Here is a tiny trained network, its code and every weight. The questions are about switching its units off for an input and a target symbol, where a switched-off unit gives its printed mean instead of its output.

import numpy as np


def w(rows, s, z=0):
    codes = np.array(rows[::2]) - 128.0
    scale = np.full(codes.shape[1], s)
    scale[-1] = z or s
    return codes * scale


def f(y):
    return np.maximum(y, 0)


def softmax(a):
    e = np.exp(a - a.max(-1, keepdims=True))
    return e / e.sum(-1, keepdims=True)


def log_softmax(a):
    a = a - a.max(-1, keepdims=True)
    return a - np.log(np.exp(a).sum(-1, keepdims=True))


def net(x, mask):
    ids = ['ΓΞΨΩαδεζηθλμπτφ'.index(c) for c in x.split()]
    T = len(ids)
    res = E[ids] + P[:T]
    q, k, v = (res @ M[0].T for M in (Q, K, V))
    z = softmax(np.where(np.tri(T) > 0, q @ k.T / 3**0.5, -1e9)) @ v
    res = res + np.where(mask[0], z, O[0][:, -1]) @ O[0][:, :-1]
    y = f(res @ A[0][:, :-1].T + A[0][:, -1])
    res = res + np.where(mask[1:9], y, B[0][:, -1]) @ B[0][:, :-1]
    return log_softmax(res[-1] @ U[:, :-1].T + U[:, -1])


Q, K, V, O, A, B = {}, {}, {}, {}, {}, {}
E = w([
[212,142,100],'Γ',
[187,126,118],'Ξ',
[139,123,118],'Ψ',
[209,117,135],'Ω',
[140,128,109],'α',
[160,148,80],'δ',
[134,125,115],'ε',
[135,125,115],'ζ',
[95,137,85],'η',
[143,125,113],'θ',
[75,128,99],'λ',
[124,104,189],'μ',
[111,233,148],'π',
[5,103,122],'τ',
[170,26,59],'φ',
],0.016)
P = w([
[224,188,10],'0',
[145,159,72],'1',
[118,151,73],'2',
[101,153,82],'3',
[125,143,56],'4',
[92,122,62],'5',
[106,133,48],'6',
[93,139,22],'7',
[98,127,18],'8',
[93,132,8],'9',
[93,112,3],'10',
[91,116,13],'11',
[91,109,5],'12',
],0.0021)
Q[0] = w([
[138,5,45],'h0',
[115,206,231],'h0',
[131,218,127],'h0',
],0.013)
K[0] = w([
[76,1,20],'h0',
[110,244,243],'h0',
[235,179,146],'h0',
],0.0075)
V[0] = w([
[98,174,150],'h0',
[133,250,180],'h0',
[129,118,218],'h0',
],0.012)
O[0] = w([
[101,86,88,157],'h0',
[146,48,6,250],'h0',
[110,35,138,84],'h0',
],0.013,0.0026)
A[0] = w([
[92,165,212,84],'n0',
[90,184,164,156],'n1',
[205,112,184,114],'n2',
[124,115,177,190],'n3',
[79,123,129,72],'n4',
[28,112,130,11],'n5',
[126,108,195,45],'n6',
[4,195,138,145],'n7',
],0.015,0.011)
B[0] = w([
[113,99,1,220],'n0',
[69,156,159,243],'n1',
[172,102,170,222],'n2',
[100,84,110,254],'n3',
[82,153,138,133],'n4',
[10,178,152,137],'n5',
[130,202,192,154],'n6',
[193,112,188,230],'n7',
],0.032,0.005)
U = w([
[225,183,89,67],'Γ',
[160,139,116,82],'Ξ',
[116,166,120,114],'Ψ',
[203,81,124,5],'Ω',
[119,176,118,136],'α',
[148,247,84,124],'δ',
[120,167,121,129],'ε',
[118,167,121,118],'ζ',
[144,179,142,127],'η',
[117,173,120,126],'θ',
[140,145,155,100],'λ',
[126,95,133,182],'μ',
[167,133,75,164],'π',
[94,142,139,112],'τ',
[75,122,89,106],'φ',
],0.016,0.019)

Each question gives the input, a string of symbols that net reads in full, and the target symbol t.
The units are the heads (3 rows each of Q, K, V and O) and the neurons (one row each of A and B). Each row of codes is followed by its name. A weight is (code - 128) times the scale printed after its matrix; where a second scale follows, it is the last column's (O, A, B and U).
mask holds one flag per unit, heads first, then neurons. A switched-off unit (its flag False) gives its mean, the last column of its rows in O or B, instead of its output. The means were averaged over made-up inputs and are rounded, as every weight is.
A unit's drop is (log p(t) with every unit on - log p(t) with that unit switched off) / (log p(t) with every unit on - log p(t) with every unit switched off).
The circuit of an input: a set's keep is (log p(t) with only the set's units on - log p(t) with every unit switched off) / (log p(t) with every unit on - log p(t) with every unit switched off). Starting from all 9 units, units are removed one at a time, each time the one whose removal leaves the highest keep (on an exact tie, the one counted first), for as long as the keep stays at least 0.8.
circuit, biggest first: the units of the circuit, biggest drop first
top k neurons: the k neurons with the biggest drops, biggest first
drop when u is switched off: that unit's drop, to one decimal
input μ Ω π Γ α Ξ φ α, target φ: top neuron -> [n0]
input τ δ Γ π Γ Γ τ, target τ: top 4 neurons -> [n7, n5, n1, n4]
input μ Ψ λ φ Ψ μ μ α π π φ π η, target φ: circuit, biggest first -> [n0, n1, h0]
input λ δ π α μ τ, target τ: top 4 neurons -> [n5, n7, n1, n4]
input τ φ μ, target φ: circuit, biggest first -> [n0, h0]
input μ μ μ φ μ δ π θ φ π μ λ, target φ: circuit, biggest first -> [n0, h0]
input θ Γ μ μ π λ λ τ π η μ δ, target δ: top 2 neurons -> [n3, n2]
input Γ Γ η θ η π π η, target η: circuit, biggest first -> [h0, n7, n0]
input Ω φ μ ε, target φ: circuit, biggest first -> [n0, n1, h0]
input φ λ π δ Γ μ Ω, target φ: top 4 neurons -> [n0, n1, n3, n7]
input δ μ Ω μ Γ μ φ ζ, target φ: drop when n3 is switched off -> 0.6
input Ξ Ψ ζ μ μ μ π λ φ Ω δ, target φ: drop when n1 is switched off -> 4.5
input μ η δ λ ε φ Ω μ Γ θ ε, target φ: drop when n3 is switched off -> 0.6
input π π Γ μ π δ μ π μ φ, target φ: drop when n3 is switched off -> 1.5
